Levels
[-294  207  272  321 -117 -217 -142 -166   12 -130  319  187 -425   83
  112   73 -385 -241   17   72  170   92  -64 -235  216  200 -176   56
   20  385 -154  -39 -157  -89  235 -166] -> 20
[  12 -137  191   30 -217 -148 -147 -216  154 -104  175 -180 -237  311
 -103   98  256 -170  121  -15  -37   45   16 -310  267  154 -163 -191
  -69  165 -259  265  -32    1  184  -49] -> 15
[-105  139  -53 -120 -277  119  -97 -271    1 -110 -227  -26  213   96
  -53   31  127  166 -138  177 -124  -75  110 -126  128  247  123  -80
   63 -182 -177 -143  194  -11 -117    0] -> 19
[  77 -181  186  -34 -133   87 -175 -103 -205  127  201  234 -115  -85
  170   67  -83  -49  -19  290   44   84 -176  116 -144  120   20  335
  -44  -76  315   67 -367   20   29   56] -> 23
[  30  102  -93  316 -100  236  126   30   -5 -505  -41  -45  170   27
 -146  -62  226  188   25 -174 -109   83    8  123   68 -139  316  -48
 -179 -205  -99 -120  156  161 -320 -154] -> 3
[-157   98  282  444 -202 -210  -26 -124   54 -189  444  129 -391  117
   79  110 -262 -207   86   46  180   78  -80 -301  336  218 -206   76
 -118  357 -251  118 -251  -51  223 -238] -> 21
[-108  139  -10  -20 -218  116 -132 -284   14  -76 -125   93  207   56
   47  -11  111  113  -32  198  -90 -110  134 -153  153  348   33 -140
   27 -188 -106  -15   -7   34 -123   90] -> 22
[-294  165  247  279 -113 -238 -137 -114   24 -137  299  114 -427  110
   81   68 -358 -203   -1   32  165  111  -90 -233  186  146 -160   56
   19  400 -172  -52  -97  -91  278 -196] -> 19
[  45  -13  149  577   57 -145  114  154  218 -515  387 -128 -277  210
  -23  -52  143 -129  299 -456   78  193  -96 -182  183 -129  -55 -222
 -310  279 -168  246 -164  180   89 -273] -> 4
[ -92  -60 -118   -4 -359  196  -72 -149 -208 -205  -90  -79  -65  107
 -219  146  139  125 -140  154  -83   89  -68   57   54  -16  266  172
   77 -107 -167 -207  276  -89  -65 -114] -> 15
[-450  101  146  244   96 -203 -213  -70   20 -179  232  102 -536  -22
   51  -43 -406 -272   86   14  185  -39 -172  -70  162  112 -185  -36
  111  440 -161  -64   53 -129  319 -106] -> 11
[  73   17   64   68   39   -5   60    4  361 -315  -66 -206  310   94
  -43 -208  337  175  106 -201 -131 -146   87 -128  182   67    3 -365
 -269 -152 -189  181   95  231 -138  -56] -> 4
[ -39  188 -109  153 -315  289 -124 -348 -311 -226  -93  195  -34  119
  -23  193  121  -53  -11  134  -98  202   70   18    2  148  266   61
  128 -160   44 -200  -37  -16 -253   42] -> 20
[ -80   63  -63  -88 -276   96  -14 -165   44 -125 -185  -73  268   55
  -43   -2  119  262 -146  155  -94 -119   56 -126  136  232  113  -35
  -17 -180 -207  -97  186    5  -73  -75] -> 20
[  45 -132  -61   11 -313  215 -133 -170 -318 -156    6   -9 -216  164
 -144  221  200  -45  -45   93  -80  269 -115  109 -101  -93  275  222
   85  -65   70 -129   52  -55  -60  -47] -> 16
[ 149 -234  -95  131 -185  249 -107   14 -372 -131  129  111 -168   81
   58  153  186   13   77   -8  -16  338 -198  161 -313  -87  269  255
  -10 -103  366    0 -284   56  -38    2] -> 23
[ 243 -223  -69  188   10  218   65  123 -159 -326   97  -39  -71    8
    7   27  250   29  154 -193  -31  217 -250  243 -226 -222  266  150
 -172 -113  257   48 -142  149 -131 -116] -> 6
[  68 -308  108 -317  -82   18 -253  -43 -173  127   10  -52 -201   63
   19   75   74  -39  -80  126  -41  169 -232  145 -301 -102  100  242
   61    7  300  -19  -53  -18  164   27] -> 16
[  62   56  -69  287  -82  324  -81 -273 -310 -319   54  227 -210   -6
   15  144  135 -245  206   47  -35  158  -90  196  -15   48  213   85
   38 -109  153  -32 -175   30 -287   59] -> 8
[  70 -114  205   36 -244 -153 -107 -212  172  -97  179 -175 -173  323
  -68  106  263 -138  105  -18  -41   56   27 -339  265  170 -151 -173
 -109  143 -248  270  -77   26  164  -72] -> 17
[ 108 -111  206  201 -261 -149   35 -114  178 -149  285 -113  -98  228
    8   88  172  -52  125  -18   35    8  -22 -352  308  225 -168  -79
 -224  134 -260  312 -208   56  154 -177] -> 21
[-458   94  155  235   52 -185 -235  116  -26  -19  281  230 -335  -79
  206 -124 -505    9  -45   75  215   49 -160  -70  -36  128 -124   91
   64  309   60 -111 -134  -61  340  -72] -> 24
[ 100  -83  -61  166 -368  230   40 -105 -284 -208   74   61  -43   51
  -58  198  101   90  -62  133  -18  180 -129   66  -18   10  266  320
  -51 -121   20 -106  -70  -15 -118 -165] -> 21
[-173  102  305 -149  417 -131 -290   16  163   30    6  182  -43 -180
  262 -301 -254 -117   16  -26    5  -42  -88  176 -246  -25  -90  -94
  -28   64  395  -43 -140  156   35  150] -> 3
[ -30 -326  105 -256   57  -48 -189  204  -75  200   86   41  -25 -139
  213 -121 -155  196 -110  142   73   11 -300  146 -366   -1   12  273
  -39   -7  389   14 -182   39  268    1] -> 23
[-309  139  236  -28  399 -198 -205  136  205  -65   35  117  -84 -190
  234 -327 -386  -15  -24  -86   84  -80 -138  115 -170  -30  -99  -86
  -30  178  220 -117   -5  104  150   -6] -> 4
[  24  156   94   84   25   51  -18 -175  288 -279  -90  -49  282   63
    0 -170  273   57  118  -81 -140 -156  161 -120  224  178   -9 -371
 -178 -190 -157  138   34  198 -239   45] -> 4
[-193  -45 -166  -43 -273  182  -68 -123 -124 -222 -164 -116    1   30
 -220   52   99  176 -133  161  -76  -70  -67   65  109   44  216   78
   89 -109 -249 -207  390  -96  -38  -94] -> 13
[  71 -333  -62  -28  -87  160  -68   14 -232 -142   69  -57 -227  -34
  -68   87  115  -28   50   63   10   73 -307  239 -149 -112  166  268
  -13  -21  140   13    3  -25   55  -75] -> 11
[-126  -43 -127  -20 -337  193  -88 -166 -195 -202 -115  -75  -60   93
 -215  129  132  117 -134  162  -85   54  -52   56   71    6  250  133
   95 -107 -177 -208  306  -93  -66  -84] -> 15
[ -61   47 -154  220 -141  321 -109 -270 -321 -324  -28  156 -213   15
  -71  150  128 -179  140   75  -45  109  -76  179   19   55  231   56
  117  -91   39 -112    9  -33 -224   47] -> 10
[ 151 -124  -26  263 -126  223  121  -13 -154 -325  130   39  -53  -74
  -39   72  108   23   92   26   13   52 -211  187   34  -52  201  237
 -174 -124   24   19  -83   66 -180 -169] -> 7
[ -27 -259  132 -199   44  -10 -233   99 -132  190  113  127  -91 -111
  228  -72 -144   77  -60  163   62   61 -258  149 -345   32    8  257
   -6   -7  425   26 -265   33  208   60] -> 23
[  28   53  247  575   -5 -151   76  -52  208 -414  443   12 -320  144
   35   10   29 -269  317 -220  115   59  -67 -235  364   90 -184 -163
 -280  281 -250  310 -266  112   54 -216] -> 6
[-127  127  -73 -111 -308  143 -120 -284  -56 -129 -230  -32  143  122
 -106   65  138  143 -152  179 -135  -20   95  -88  113  185  172  -47
  101 -170 -185 -186  249  -39 -121   -6] -> 18
[ -21 -250   31 -247  163   84 -316  -83 -199   55  -29   64 -282  -52
  115   -9   40 -209  108   62  -14   78 -251  255 -340  -39   47   82
  141   32  417   24 -118    5  112  177] -> 11
[ 194  -58  -72  284  -15  287   -9  -57 -239 -366   78   98 -133   48
   15   81  252 -122  211 -164  -58  271 -138  224 -176 -144  282   70
  -85 -125  274   12 -203  140 -255  -16] -> 6
[-315  177  232  344  233 -242  -28  190  232 -302  250   55 -219  -92
  105 -232 -392  -26   33 -193  160  -23 -150  -30   88  -62 -112  -62
 -149  321  -88  -73   16   74  180 -232] -> 4
[  96 -316  113 -339  -72  -16 -182   34 -122  141    6  -81 -101   26
   66   39   36   58 -118  110  -21  132 -255  124 -327  -88   90  276
    3   -5  309  -21  -73    6  194  -34] -> 18
[  48 -208 -169  149 -141  262    7  -22 -275 -305   31  -27 -183  -13
 -108  115  158   -4   83    8  -10  101 -245  228  -78  -98  260  207
   -8  -68   53  -57   53  -14  -77 -110] -> 10
[ 158 -226   94 -150 -122   89 -150  -69 -221   63   64   68 -112   25
  113  108   62  -36  -25  124  -17  187 -206  122 -276  -14  118  281
  -10  -53  352    8 -243   30   47    3] -> 20
[ -13   40 -182   57 -323  266  -97 -197 -295 -254 -141    1  -59  188
 -119  188  226   52  -58   17 -118  261  -10   41  -98  -20  340   81
  117 -134   24 -222  120  -23 -154  -43] -> 18

Stage of each row
[-227  -33  -53   11  -44  -51    9   14 -123  -90   14   74   -3  -70
    7   43   -2  -68  -95  -62 -102   38  122   25  -70 -113  107 -109
  -94   93  -46  115  197  -87  -86  133] -> 9
[  44  -14 -147  432   70  347  -33 -322  120  -76  -86  -81    9 -204
   20   54   17  115  243  -47  -59 -157  -49  -65  112  170   47  154
  -35  131  -24   -6  130  -70   17   19] -> 25
[  36  162  222 -145  -42    8   28 -195  -15  178  -15   65 -155  258
   22  -94 -183 -151   10  132  -29  -25 -144  -31  -86   61   48 -340
   46   11  192 -314 -206  -24  149 -221] -> 19
[-229  -63   33  -17 -127 -162   42  125  -86  -73  -86  166   36 -139
   90   56   40 -132 -306  -38 -155   33  185   84 -198 -263  245 -127
  -71   86  -91  -10   33 -192 -117  179] -> 7
[ 129  277   -4  149  284  279 -293  145 -172 -267  140   61    5  263
  156 -182   62  138  274  -51   54 -122  -62 -288  406    0   71   -7
   67  -84   58    4 -120  -68 -201 -204] -> 0
[ -89  133   24  -83  130  -39  -44  245 -121  -87  -15  119   74   38
  161  -84  -97    4  -49  -81   34   -5  133   55   75 -142  180 -108
  107  -95 -110  -20  -84 -148 -143  -99] -> 1
[  79  349  312 -309   -7  -22 -100   11 -301   69  180  101 -270  661
   30 -222 -269  -87   93  223  -17   21 -221 -299  207   55  -51 -539
   -3  -87  468 -218 -329   95   86 -494] -> 2
[ -35  203  151 -261  -43   48  132 -106 -174  136  129 -148 -156  390
 -119  -67  -50  -52   92   91 -110   27 -145 -267  -61  103  -54 -351
 -113   56  378  -29  -31  122  203 -230] -> 7
[ -10  170   54 -126    1   36   74 -228  -14  148  -25  -84  -77  188
    4  -61 -147   10  166   69   37   35 -152  -93  -66   99  -23 -170
    1   24  197 -149   38   -4  103 -151] -> 17
[  36  208  171  -66  265  258 -260 -193 -160 -101  405  106 -224  505
  -83 -117 -118 -122  381  -36   -6 -156 -144 -279  357  228 -116 -335
    5  -14  108  -24   12  119   28 -196] -> 15
[ -20 -137 -275  549  171  406  -64 -363  253 -160  -67  -72  146 -439
  -13  179  111  146  304 -206  -72 -222   34  -50   82  152   88  360
  -56  185 -255  105  367 -162  -67  260] -> 25
[-110  136   25  -92  165   72   30  363 -235  -94   49   -4   36   59
   89 -165   79  -62 -116 -126  -20  -30  211  138   66  -89  173 -172
  125  -88 -142   92 -156  -36  -27 -142] -> 5
[ -38  200   92 -162   79  155   75   32 -218   22  175 -145 -111  321
  -88 -111   44  -37  110   -9  -85  -28  -35 -179   51  106  -16 -277
  -49   16  214   74  -48  129  140 -208] -> 8
[ 169  229 -198  188  173  472  109 -357   11  130  -68 -437  -13   52
 -105 -144   23  214  460   26  102  -41 -257 -126   82  387 -154   64
   27   70  238   11  127  125  256 -305] -> 22
[  48  129    1  130  249  284 -208 -141  -50 -105  138   63  -46  127
   13 -131    0  -56  241  -63   49 -132  -70  -47  202  127    9  -96
   90    9  -81  -66   20  -35  -16  -96] -> 19
[  23   61 -318  314  332  418  -49 -113   75 -108  -73 -215  198 -296
   14  -86  190  148  300 -215  129  -97   28  106   69  149   54  284
  123   45 -280  117  269 -102  -22   55] -> 20
[-251   69  248 -387 -309 -353  290   32 -183  235  -69   72 -202  216
   28   15 -307 -186 -300  141 -139  161   79  115 -266 -121   97 -498
  -77    6  261 -115 -138   21  132 -151] -> 10
[ 101  278 -469  208    4  299  242 -310  -10  123 -382 -645  142 -139
   44 -148  116  523  451   83  248  213 -293 -145  -83  203 -141  385
  -51   90  364  105  356   25   79 -175] -> 16
[-121  -75   52   53 -197  -72   71 -462   82  181 -112  124 -150  -54
  -40  113 -393 -107   17  143  -78   15 -109   62 -119   99  -12 -229
  -88  144  143 -194  142  -68  118  -55] -> 24
[-110   87   -7    0  -34   16   -9   67 -198  -82    0   10  -42   75
   38  -75   41  -28  -71   21  -75   38   32  -61   -3  -91   88 -152
  -65   55   96   47   20  -44  -47  -40] -> 7
[  -9  152 -156   86  138  144  -80   69 -116 -131  -43  -72  108   -6
   79 -104   80  141  129  -47   58   20  -25 -123   89  -49   75   70
    5   11   25   71  117 -108 -120  -63] -> 3
[-136   68    4  -75   22   -5   -8   63 -159  -52   41   39   -4   66
    6  -49   -2  -56  -50  -25  -60   20   50  -42  -19  -75   88 -163
  -35   44   25   43   69  -62  -30  -24] -> 6
[-292  -78  105 -238 -171 -349  160  162  -36   76 -143  214   67 -150
   96   84 -127 -195 -416  -23 -133   89  218  198 -348 -310  281 -227
  -21   37 -122 -104   -1 -233  -59  138] -> 5
[  41  180  106  -55   50  102  -50 -177  -76   81   24   17 -131  235
   26 -140 -144  -68  129   86   37  -24 -139  -34   54  104   -8 -246
   62   -2  144 -199 -101    2   89 -229] -> 19
[-210 -113   11   83 -266 -152  337 -359  256  165 -274  -44  -29 -232
  147  272 -362  227  138   -6 -107  -69   45  -60  -64   39  109  143
 -105   96   68 -102  135 -126    8   99] -> 29
[-125    1  282 -119 -189  -93  306 -292  132  250  -36   30 -220  137
   43  161 -444   -3  103   42 -173 -150   15  -70   23  165   56 -253
  -39   15  172 -200 -170   35  195 -166] -> 28
[   6    8    8  303   51  276  -26 -277   45  -45   23    8 -117  -21
   18   34 -141   40  232  -24  -92 -191  -18  -57  226  204   19  -36
  -11   69   17  -33   -8    7   51  -99] -> 26
[-284 -225  -89  318 -138  -99   91 -203  184  -96 -209  180   19 -409
  228  247 -304  165   71 -125  -86 -132  227  108  140  -61  182  231
  -40   74 -258   25  199 -218 -219  247] -> 29
[  34  102    6  161  121  294   -1 -192  -59   37   40  -65 -132   71
  -23 -100 -155  -14  208   -3   -4 -118  -38   62  195  252  -31 -168
   75   12   39  -30  -62   76  149 -264] -> 24
[ -61   23   38  170  144   82 -207   82  -32 -179    5  255   20  -78
  178  -83   34 -137  -80 -100   -5 -114  146  158   88 -132  223  -63
  129  -19 -290 -120  -98 -198 -180   82] -> 18
[ 137  368  -19  -87  166  224   41  112 -192   16    0 -264    2  311
   61 -231   35  201  246   44   88   18 -150 -238  155   99   -7  -89
   62  -87  295   -9 -150   56   63 -393] -> 2
[-117  101 -143  101  203   16 -120  341 -150 -229  -81  121  151 -140
  259 -114  -56  123   -8 -161  114    4  224  152  216 -178  209   81
  152 -128 -268  102    4 -200 -294  -42] -> 0
[  23    1  -31  328  114  336  -96 -342   56  -69   84   14 -103  -17
  -35   39 -116   22  300  -40  -77 -202  -60  -99  243  242  -22  -27
  -27   98   -4   -6   91    4   49  -70] -> 25
[-142   75  -22  -70  -50   -4  126   76 -159    4  -35  -84  -13   29
   11  -41   40  -10  -80  -14  -77   58   74   -1 -101  -65   90 -138
  -58   47   88   79   46  -19   21  -35] -> 8
[ -14   75  -93  336  261  371 -181  253 -141 -374  136   -8   87  -67
   93  -74  434   11   37 -235 -119 -184  202  -92  194  -88  215  111
    7   35 -226  206  -28  -84 -191  149] -> 9
[ -51   79  -29   24   58   62  -37 -165   -2   29  -53   28   -6   -3
   55  -60  -95  -22   97    0   54    0  -49   48  -25   29   48  -76
   47   33  -29 -113   91  -95  -10  -34] -> 18
[ -41  108  -27  101   87  101 -152 -107 -104 -103   33   80  -61   97
   90  -90  -68    1  145   -1   48  -14  -39  -37  145    8   31  -78
   21   19    2  -39   73  -63 -106  -42] -> 16
[ -84  167  148 -262  -80 -168   67   83 -160   94  -41   84  -71  224
   76  -84 -200  -66 -115  106  -26   86  -28  -40  -74 -112   95 -321
    5  -35  198 -147 -133  -68   15 -211] -> 3
[   6   50  -71  157  105  208  -40 -227   27   26  -42  -21  -11  -68
   -4  -60  -68  -25  144  -15   25  -63  -60   69   20  126   25  -49
   55   62  -44  -86   88  -58   63  -73] -> 21
[  44    6 -216  428  306  464 -237 -260   33 -192   89  -16   45 -158
  -40  -48   75   38  345 -145   38 -180  -34   -7  251  212  -11  132
   50   98 -209   89  251  -56  -41   27] -> 22
[  39   14 -140  239 -107  238  289 -528  262  205 -230 -337   18 -190
  -60  167  -84  249  321   30  -80  -73 -187 -194 -141  256  -26  186
 -133  182  245  -68  213  -21  211  -25] -> 26

Stage of each row
[-296  252   64    2  474  121 -162 -110 -235  -98   -7 -244 -326  172
  -77 -205  265   69  105   73  -19    8  -84   26  366  152  328  171
  -31  323  115 -352   32   49  192  -89] -> 15
[-326 -147  -83   50  308   63  141 -155 -337  100  -14 -557  -36   32
  -21 -186  360  -49  102  124  287  146  481  558  197  668  207 -310
 -313  284 -475 -189  -85  236   12  243] -> 17
[ 326 -380  604   -6 -132 -279  531   32  108 -231 -523   97  283  136
  239   62    3   11   61  251 -185   98  156   89 -441 -170   22  168
  244  561  584 -195  325 -246  117 -467] -> 12
[-151  326 -371    0  349  323  -47  210 -379  -59  255   94 -421  101
  125  -62  -91  -69 -277 -237   69   32   38 -117  544 -132  189  302
  244 -104  129  113 -181  112  118  172] -> 3
[-413 -270 -129  177  299   27 -401 -394  261  -83 -204 -112  -16 -108
 -213  158  -64   14 -298  -80   48 -195  204  354   -9  272 -280  227
  -77  317 -350 -339  563   58 -211 -288] -> 19
[ -16 -188  629  172   -8  -49  192  -35  183   21 -377  138  229  312
   -5  479   78   29  154  -78 -593  105 -149 -138 -110   51 -248  223
  326  199  296  -70  233 -411  -24 -268] -> 17
[-183 -316 -596  197  166  295  378   85 -446  274  227 -230  -71 -240
  118   46   90 -184 -416  -74  366  269  522  839  362  474  -73  -79
 -213  148 -486  154   -2  299  -61  462] -> 2
[-151   80 -421  151  240  323 -102   30 -207  -15  168  115 -249  -42
   31   75  -79   -4 -390 -206  116  -22  -17  -15  312 -124  -64  430
  217   -1  -17   20  134  119   13   99] -> 4
[ 259 -206  370 -241    3  -11  509  349 -129   82 -149  228  -36   71
  390  479 -289 -104 -437 -192 -358  124  256  159 -100 -262 -318  -77
  492   95  205  495  116 -247  -29 -166] -> 3
[ 280 -303  382   95 -170 -259  373  144  177 -216 -410  283  340  193
  167  302 -204 -118 -113   15 -328   86  217  -75 -253 -173 -180  164
  356  247  584   26  229 -343  -49 -402] -> 20
[ 430  -76  360  -89 -407  122  204   25  177  446  212   34   33  -38
  230  103   71  251  -78 -414   27  272  177 -504 -160 -250 -106 -569
  -84 -207  161  564   41 -139  610  -93] -> 9
[ 273  207 -533  122  -84  202  -38   32 -191 -204  284   82 -140  -81
  181 -503   24  108 -179  -79  614   25  146 -581  135 -412  387  227
    3  -60  446   -1  -66  250  410   17] -> 8
[ 122 -352 -405 -140  -16   92 -207 -276  164  100  163  -99 -111 -560
  122 -156 -139  157 -730 -129  692 -154  504  250 -278 -178 -180 -240
 -258  256 -305  129  580  316  150 -262] -> 8
[-300  261   34   32  479  103 -168  -93 -226 -180  -43 -195 -297  204
  -79 -200  224   45  110   91  -37  -34  -92  -26  357  122  327  269
   40  310  174 -382   29   36  132 -111] -> 16
[-335 -364 -215  371  210   98  168 -178 -205   86 -113 -266  163  -73
 -195  -28  382 -125   40  256  245  192  221  793  213  677  183  172
 -316  558 -179 -519  135  152  -88  225] -> 17
[ 473 -155  148   68 -468  207  247   65  138  501  283  171   95 -152
  201  225   61  226 -264 -407   55  313   33 -421 -131 -337 -232 -362
  -43 -156  226  567  168 -135  551  -26] -> 8
[-278  -82 -259  229  233   52 -325 -236  145 -126  -68  -30  -51  -26
 -162    4  -58  -19 -236 -101   93  -92  147  122  162  140  -85  270
  -61  204  -51 -279  351   61  -41 -198] -> 20
[-245 -272 -159  198  103  111 -359 -465  322  -99 -129  -55   16 -184
 -153 -141   72  155 -104  -37  342 -171  172   91 -105  145   19  300
 -214  292 -149 -429  478  149   58 -260] -> 11
[  -3  -42 -313  121    2  167 -208 -252   82   28  169 -116 -123 -192
  -11 -353  112  175 -158 -118  504   12  195 -108   51  -39  189   12
 -292  134    7 -147  234  229  381 -102] -> 10
[  71 -219  786  -37   35 -147  335  -24  100  -88 -473   21  175  287
  133  271  112   59  222   81 -462   57    2  -54 -257   19  -58  110
  309  361  348 -120  194 -347   41 -361] -> 14
[ -48  -57  309   98  -74  365  141  129   81  543  146  229  -74  140
  101  752  -75   70 -199 -651 -605  242  -87 -202  242   16 -553  -92
  304 -395 -169  643   36 -339  119  122] -> 2
[   2 -146  777  -33   85  -89  244   -9   97  -17 -408   36  132  326
   78  399  106   55  197  -14 -576   56  -67 -117 -156   51 -146   89
  345  247  275  -38  160 -390   -8 -317] -> 16
[-344  311   74   61  455  189 -212 -115 -213  -49   42 -203 -328  217
 -124 -192  320   84  204   16  -54   29 -172  -80  447  191  388  215
  -49  242  142 -369  -62   27  234  -18] -> 15
[ -51  -89 -185  -74  108  110 -221 -284   85  142  176 -266 -237 -277
    8 -316   95  194 -275 -113  493    2  314  154   15   36  117 -282
 -394  249 -210  -65  324  256  404 -173] -> 11
[ 239 -201  614 -138   16 -286  438  186   -6 -145 -406   83  158  223
  218  244 -101  -91  -79  116 -382  112  178  112 -224 -136  -71  -51
  339  419  506   25  186 -313   33 -403] -> 18
[ 166 -170  150  289 -315  372  136   27  146  511  176  296  116    6
   59  639   16  173 -252 -535 -339  239 -244 -404   -2 -207 -551   90
  263 -295   12  513  234 -257  215   95] -> 5
[ 219   12 -476   22  -54  135  -76 -103  -70  -63  259  -93 -158 -260
  159 -454    1  145 -351  -82  658    2  306 -229  -10 -286  193  -45
 -185   86  124   43  197  307  398  -95] -> 9
[ 409 -100  135  104 -422  280  238   82   65  534  310  146   62  -85
  210  355   39  233 -283 -496  -72  306  -33 -510  -91 -335 -391 -317
   97 -297   79  687  142 -150  473   57] -> 7
[-169    4  766   93   56  152   19 -106  167  366 -134  -31   29  344
  -78  532  268  183  294 -318 -694  180 -268 -298  102  206 -252 -104
  161  -37    3  132   75 -411  184 -107] -> 16
[-324 -299 -237  299  175   49  100 -201 -175  -21 -116 -346  168   15
 -111 -110  264 -114   76  131  295  110  439  529  136  637  120   30
 -249  294 -335 -355   42  197 -123  212] -> 18
[ 255 -203  455  125 -334   42  225 -100  257  220  -97   57  199  110
  115  143  124  195  141 -240 -153  224   52 -378 -224 -104 -120 -139
   10   -5  229  171  177 -216  415 -187] -> 11
[ 119 -186  173  102 -126  229  308  206   66  252   -4  345   52   81
  232  648 -207  -36 -293 -467 -485  173   99 -163  115 -105 -486   79
  384 -273  103  570   70 -330  -13  -23] -> 1
[-393 -242   48   95  316   91 -339 -455  216   -4 -179 -211 -105 -126
 -185  -15  158  143  -89   19  125 -152   88  357  -21  292  -42  198
 -208  451 -290 -452  515   93    0 -277] -> 13
[ 322 -239  272   20 -259  125  326  151   70  173  -65  293  154   21
  266  493 -155   75 -327 -305 -240  102   43 -303 -248 -351 -432   65
  447 -105  186  475  212 -238   56 -110] -> 5
[ 631 -212  276 -158 -418  -55  450  158   62  178   52  118  123 -125
  386    6  -70  135 -278 -157  166  218  312 -307 -352 -439  -56 -417
   60   60  422  477  144  -97  481 -234] -> 9
[ 463 -305  254  157 -441   -3  386    6  193  195  -47  149  256  -54
  192   85   51  149  -89 -135   23  274   83 -254 -291 -278 -118  -88
    1  134  429  197  279 -163  450 -210] -> 10
[ 258 -310  481   46  -78 -289  435  153   95 -187 -440  200  286  190
  166  293 -146 -128 -120  114 -357  119  151  112 -264 -152 -158  145
  339  428  571  -60  283 -324  -26 -416] -> 19
[-430  -45   45  121  446   81 -319 -303   45 -183 -218 -131 -125   74
 -178   41  130   52  -21   72  -70 -178  -36  178  138  234   19  415
   48  395  -80 -485  338    6 -135 -234] -> 16
[-166   56 -317  134  230   45 -229 -121  -10 -111   57 -107 -144   -7
  -59 -133  -57  -20 -246 -113  157   -7  221   32  248   57   20   78
  -89  132   14 -127  209  103  102 -143] -> 20
[-160 -431 -546  293   79  269  312   17 -329  176   94  -63   86 -267
   34   98  112 -162 -398   43  420  179  369  790  180  395  -30  205
 -113  292 -325  -77  115  268 -152  401] -> 4
[ 194  291 -421  161  -36  150  -46   -1 -180 -293  210   -4 -152   67
  131 -654  119  110   83  -16  559   63  122 -639  197 -307  577  263
  -55  -36  519 -176 -159  239  492   -5] -> 10
[-147  293 -369  307  191  128 -187  -12 -137 -204  124  -16 -143  212
  -85 -250   52  -35   27 -119   90   87    2 -336  457   -3  256  327
    7  -25  316 -216  -62   61  217    4] -> 20
[ 160 -189  675  -60   76 -187  455  126  -51  -41 -386   20  115  232
  163  295   73  -22   24  147 -479  162  -25  148 -161  -50  -86   35
  302  485  456  -48  220 -340   67 -346] -> 16
[-260   21  -38  -91  414   -4 -220 -150  -70  -24  -15 -259 -269  -38
  -57  -72   20    9 -274   -9   85  -52  206  332  178  146   27  -94
 -105  363 -146 -176  287  100   76 -215] -> 18
[  97  -65  596  -20  -15  -84  248   91   59  168 -176   13   74  260
   92  352   41   18   26 -154 -484  209   22  -88  -20   -3 -176 -203
  196  133  251  183  110 -332  186 -213] -> 18
